Here is a tiny trained network, its code and every weight. The questions are about switching its units off for an input and a class, where a switched-off unit gives its printed mean instead of its output.

import numpy as np


def w(rows, s, z=0):
    codes = np.array(rows[::2]) - 128.0
    scale = np.full(codes.shape[1], s)
    scale[-1] = z or s
    return codes * scale


def norm(h):
    return h / np.sqrt((h * h).mean(-1, keepdims=True) + 1e-5)


def f(y):
    return y / 2 * (1 + np.tanh(0.7978845608 * (y + 0.044715 * y**3)))


def log_softmax(a):
    a = a - a.max(-1, keepdims=True)
    return a - np.log(np.exp(a).sum(-1, keepdims=True))


def net(x, mask):
    res = np.array(x, float).reshape(1, 5) / 4 @ E
    u = 0
    for l in range(2):
        y = f(norm(res) @ A[l][:, :-1].T + A[l][:, -1])
        res = res + np.where(mask[u : u + 11], y, B[l][:, -1]) @ B[l][:, :-1]
        u += 11
    return log_softmax(norm(res)[-1] @ U[:, :-1].T + U[:, -1])


A, B = {}, {}
E = w([
[63,237,255,99],'x0',
[95,216,6,151],'x1',
[151,140,146,97],'x2',
[98,115,105,171],'x3',
[219,157,180,234],'x4',
],0.0043)
A[0] = w([
[74,78,124,158,124],'0.n1',
[65,128,173,89,186],'0.n2',
[119,35,39,47,141],'0.n3',
[177,155,114,121,201],'0.n4',
[48,171,160,110,136],'0.n5',
[211,117,64,143,251],'0.n6',
[2,146,150,42,148],'0.n7',
[58,157,80,68,71],'0.n8',
[148,206,52,131,186],'0.n9',
[148,137,178,137,254],'0.n10',
[83,49,154,56,229],'0.n11',
],0.0094,0.00092)
B[0] = w([
[133,97,204,63,143],'0.n1',
[127,94,186,159,192],'0.n2',
[6,180,146,58,254],'0.n3',
[68,106,95,194,147],'0.n4',
[184,156,177,142,194],'0.n5',
[176,47,105,136,206],'0.n6',
[254,106,169,116,250],'0.n7',
[174,199,88,73,192],'0.n8',
[164,165,13,218,205],'0.n9',
[53,91,144,144,170],'0.n10',
[54,49,178,182,222],'0.n11',
],0.0097,0.0048)
A[1] = w([
[113,111,136,95,100],'1.n1',
[53,123,103,82,139],'1.n2',
[178,251,114,139,70],'1.n3',
[95,111,115,135,119],'1.n4',
[84,157,90,121,96],'1.n5',
[84,162,179,114,204],'1.n6',
[159,185,92,35,150],'1.n7',
[139,144,123,178,154],'1.n8',
[136,54,122,133,5],'1.n9',
[137,123,40,72,189],'1.n10',
[122,49,131,84,128],'1.n11',
],0.015,0.0024)
B[1] = w([
[125,175,121,143,150],'1.n1',
[75,103,94,84,205],'1.n2',
[80,109,138,15,253],'1.n3',
[138,128,145,92,147],'1.n4',
[160,77,111,111,163],'1.n5',
[72,169,91,193,223],'1.n6',
[154,6,147,156,200],'1.n7',
[93,176,114,97,175],'1.n8',
[189,146,63,88,169],'1.n9',
[131,121,180,228,231],'1.n10',
[174,201,106,87,226],'1.n11',
],0.018,0.0052)
U = w([
[51,181,103,49,253],'0',
[113,24,96,151,91],'1',
[249,172,77,96,12],'2',
[176,136,66,209,179],'3',
[192,170,212,136,229],'4',
[160,89,159,45,65],'5',
[95,193,158,193,151],'6',
],0.017,0.0013)

Each question gives the input, the list of numbers given to net, and the class t.
The units are the neurons (one row each of A and B). Each row of codes is followed by its name. A weight is (code - 128) times the scale printed after its matrix; where a second scale follows, it is the last column's (A, B and U).
mask holds one flag per neuron, layer by layer. A switched-off neuron (its flag False) gives its mean, the last column of its row in B, instead of its output. The means were averaged over made-up inputs and are rounded, as every weight is.
A unit's drop is (log p(t) with every unit on - log p(t) with that unit switched off) / (log p(t) with every unit on - log p(t) with every unit switched off).
The circuit of an input: a set's keep is (log p(t) with only the set's units on - log p(t) with every unit switched off) / (log p(t) with every unit on - log p(t) with every unit switched off). Starting from the 12 units with the biggest drops (on a tie, the unit counted first), units are removed one at a time, each time the one whose removal leaves the highest keep (on an exact tie, the one counted first), for as long as the keep stays at least 0.8.
circuit, biggest first: the units of the circuit, biggest drop first
k most important neurons: the k neurons with the biggest drops, biggest first
k most important neurons of layer l: the k neurons of layer l with the biggest drops, biggest first
input [-8,8,-3,-7,-4], class 1: most important neuron -> (0.n3)
input [2,6,5,6,-7], class 5: 2 most important neurons -> (1.n3; 0.n7)
input [0,-7,8,5,0], class 0: circuit, biggest first -> (0.n6; 1.n6)
input [1,2,-4,-4,-5], class 5: circuit, biggest first -> (0.n7; 0.n8; 1.n3)
input [4,-5,-8,-1,-8], class 4: circuit, biggest first -> (0.n7; 1.n3)
input [-6,-1,-5,-3,5], class 2: 2 most important neurons -> (1.n9; 0.n9)
input [2,0,7,7,1], class 6: 3 most important neurons of layer 0 -> (0.n9; 0.n8; 0.n10)
input [6,1,-6,5,-1], class 5: 3 most important neurons -> (0.n7; 0.n11; 1.n3)
input [4,0,-3,-8,8], class 6: 2 most important neurons -> (0.n10; 0.n8)
input [-5,1,4,-4,1], class 3: 4 most important neurons -> (0.n6; 1.n10; 1.n3; 0.n11)
input [-6,3,-1,-2,-7], class 1: 2 most important neurons of layer 1 -> (1.n7; 1.n10)
input [1,1,-3,-6,-6], class 5: 2 most important neurons -> (0.n8; 0.n7)
input [2,-7,3,3,-3], class 4: 2 most important neurons -> (1.n3; 0.n3)
input [8,5,-4,5,6], class 0: circuit, biggest first -> (1.n3)
input [2,-3,5,-5,-2], class 4: 4 most important neurons -> (0.n3; 0.n7; 0.n6; 1.n3)
input [-2,1,-5,0,-4], class 1: 2 most important neurons -> (1.n7; 0.n8)
input [-6,-5,4,-5,1], class 2: 3 most important neurons of layer 1 -> (1.n11; 1.n9; 1.n3)
input [1,-8,2,-2,-6], class 4: 4 most important neurons -> (0.n7; 1.n3; 0.n2; 1.n2)
input [0,-7,-7,8,-6], class 0: 4 most important neurons of layer 1 -> (1.n10; 1.n6; 1.n11; 1.n7)
input [-5,-1,-3,6,-5], class 0: circuit, biggest first -> (0.n3)
input [-1,8,-4,4,-2], class 1: 3 most important neurons of layer 1 -> (1.n10; 1.n3; 1.n7)
input [4,-3,2,-6,-1], class 4: 2 most important neurons of layer 0 -> (0.n3; 0.n7)
